(113): [190 169 141 156  97  96]
(16): [141 190 169  95 156  97]
(118): [ 97 169 155 141 190  95]
order: [190 169 141 155  97  95]
(118)
order: [141  95 155 190 169  97]
(118)
order: [141  96  97 156 190 169]
(113)
order: [ 97 141 190 169  95 156]
(16)
order: [156 169 141  96 190  97]
(113)
order: [141  95  97 169 190 156]
(16)

(14): [168 148 148  96 168 125 130 144 143 122 141 186 143 106 160  66 154 132
 134 172 136 169 106 116 119 120 126 107 133 121 162 156 155 159 110  70
 117 127 135 170 103 129 180 176 150 180  72]
(154): [180 168 170 180 148  70 156 148 143 143 120 135 160 186 103 168 119 154
 129 133 126 132 141 127 136 150 107 169  66 106 106 125  96 130 158 172
 176  72 116 144 117 122 162 155 110 121 135]
(19): [ 98 149 122 120 130 110  98 153 115 149 100 110 136 110 122 117 135 150
 126 149 121 128 125 165  91 135 168 127 104 140 180 102 135 157 129  94
 155 141 146 112 148 152 141 137 184 140 136]
(45): [121 135 156 148 160 150 127 136 186 180 107 132 148 133 154 144  70 159
 170 143 116 180 120 122 119 141 172 168  66 169 117 106 129 176 125 162
 155 135 103 143  72  96 130 126 110 106 168]
(50): [119 130 114 101 137 112 125 128 120 115 143 152 107 151 119 111 133 101
 126 127 151 115 136 114 134 119 101 151 161 149 109 130  98 124 129 105
 141 112 125 136 165 159 116 150 137 169 139]
(140): [118 118 130 142  87 121 134 168 137 157 121 133 137 143 107 132 128 133
 125 116 134 120 147 132 100 152 148 124 116 149 145 125 168 161 102 132
 124 122 123 114 104 133 135 124 123 105 149]
order: [ 72 116 144 117 122 162 155 110 121 135 180 168 170 180 148  70 156 148
 143 143 120 135 160 186 103 168 119 154 129 133 126 132 141 127 136 150
 107 169  66 106 106 125  96 130 158 172 176]
(154)
order: [ 66  70  72  96 103 106 106 107 110 116 117 119 120 121 122 125 126 127
 129 130 132 133 135 135 136 141 143 143 144 148 148 150 154 155 156 159
 160 162 168 168 169 170 172 176 180 180 186]
(45)
order: [ 66  70  72  96 103 106 106 107 110 116 117 119 120 121 122 125 126 127
 129 130 132 133 135 135 136 141 143 143 144 148 148 150 154 155 156 158
 160 162 168 168 169 170 172 176 180 180 186]
(154)
order: [149 105 123 124 135 133 104 114 123 122 124 132 102 161 168 125 145 149
 116 124 148 152 100 132 147 120 134 116 125 133 128 132 107 143 137 133
 121 157 137 168 134 121  87 142 130 118 118]
(140)

(44): [126 129 125 128 136 131]
(39): [132 128 136 125 129 126]
(49): [136 129 132 125 127 128]
(112): [132 128 136  93 129  99]
order: [129 126 132 128 136 125]
(39)
order: [127 136 125 128 132 129]
(49)

(90): [142 115 132  67 133 125 134]
(15): [ 70 160 115 127 130 126 120]
(160): [171 140 137 102 136 132 113]
(147): [ 77 115 129 130 122 148 122]
(155): [114 147 123 127 117 135 135]
(119): [133 115  66 142 134 132 125]
(153): [135 155 136 162 117 132 116]
(172): [127 123 135 146 135 114 117]
(138): [152 121 151 131 129 108 114]
(40): [175 132 142 112 110 144 131]
(145): [151 119 119 123 121 140 153]
order: [115  67 134 133 142 132 125]
(90)
order: [114 117 123 127 135 135 146]
(172)

(55): [128 129 129 128 128 128 128 128 127 127 129 128 128 129 129 127 128 127
 128 129 126 127 128 128 128 127 127 127 129 128 127 126 127 128 127 129
 128 128 129 128 130 127 129 127 128 128 129 127 128 128 128 128 128 127
 127 128 127 129 128]
(110): [116 122 117 114 121 115 123 130 119 108 117 125 136 123 110 123 139 115
 147 124 129 119 132 101 161 121 129 126 110 133 125 141 119 134 122 131
 113 108 131 137 117 130 140 128 134 125 134 126 119 146 123 148 122 125
 138 127 130 140 160]
(108): [150  97 108 139 126 106 105  87 114 157 146 193 101 108  96 139 111 150
  74 152  96  99 153 172 127 126 140 113 100  82 125 109 172 164 108 138
  75 117 140 164 101 128 108 122 106 146  89 151 148 119 151 109 149 127
 123 100 128 134 118]
(32): [115 127  83 132 139 148 140  96 105 157 134 126 140 132 143 113 121 132
 131 136 114 147 118 139 151 136 127 127 119 123 142 120 124 138 134 131
 135 123 126 129 110 124 114 135 119 152 112 103 139 137 131 143 113 137
 135 121 136 130 120]
(115): [152  82 117 154 171 115  84 116 129 116 121 116  94 121 102 127 100  87
 156 130 110 109 124 100 111 131 145  92 106 121 136 173 140 109 189 157
 144 129  95 105  94 159  80 184  74 155 106 144 151 137  85 119 161 134
 168 183  58  88 123]
(139): [ 96 137  83 131 139 136 134 151 121 147 114 138 103 143 120 119 135 139
 132 129 134 124 148 113 140 123 115 127 114 130 118 143 120 110 139  96
 127 125 135 138 113 136 131 127 146 112 124 123 152 136 121 132 119 131
 126 132 157 142 135]
(25): [105 137  83 131 139 136 134 151 121 147 114 138 103 143 120 119 135 139
 132 129 134 124 148 113 140 123 115 127 114 130 118 143 120 110 139  96
 127 140 135 138 113 136 131 127 126 112 124 123 152 136 121 132 119 131
 126 132 157 142 135]
order: [103 127 131 118 124 126 115 127 152 120 120 132  96 134 113 139 121 123
 129 134 148 124 139 127 119 136 114 157 123 110 142 113 151 131  83 132
 143 139 147 112 138 126 138 136 136 140 135 143 132 105 121 135 137 114
 135 119 131 130 140]
(25)
order: [135 142 157 132 126 131 119 132 121 136 152 123 124 112 126 127 131 136
 113 138 135 140 127  96 139 110 120 143 118 130 114 127 115 123 140 113
 148 124 134 129 132 139 135 119 120 143 103 138 114 147 121 151 134 136
 139 131  83 137 105]
(25)

(137): [ 81 128 104  91]
(128): [158 117  69 113]
(21): [158  98  69 113]
(43): [158 117  69 133]
order: [ 69 117 133 158]
(43)
order: [158  69 113  98]
(21)

(58): [184 169 127 124]
(117): [120 124 116 135]
(11): [141 116 133 142]
(10): [141 142 134 115]
(101): [116 134 142 141]
(65): [116 120 136 124]
(135): [ 91 124 122 177]
(9): [177 124  91 121]
order: [141 142 134 116]
(101)
order: [116 134 141 142]
(101)
order: [135 120 124 116]
(117)
order: [177 122 124  91]
(135)
order: [134 141 142 116]
(101)

(12): [110 115 148 195  86  76 119  62 114 129 153]
(125): [ 62 119 109 115 114 153  86 195 147  76 129]
(46): [114  77  90 170 121 103 135 103 133 142 151]
(89): [115 153 195  62 119 129  86 115 147  76 109]
(161): [110  91 148 195  86  64 119  62 114 129 153]
(116): [103 101 144  97  97 129 137 188 166 118  81]
(165): [138 102 135 109 113 152 190 110 112 123 145]
order: [152 113 109 102 112 135 145 138 123 110 190]
(165)
order: [ 76 129  62 119 109 115 114 153  86 195 147]
(125)
order: [ 62  76  86 110 114 115 119 129 148 153 195]
(12)
order: [ 81 118 166 188 137 129  97  97 144 101 103]
(116)
order: [121  90 103 135 151 114 170  77 142 133 103]
(46)
order: [115  86  76 115 147 119  62 195 129 109 153]
(89)
order: [153  62 147 114 109 115 195  76 119  86 129]
(125)

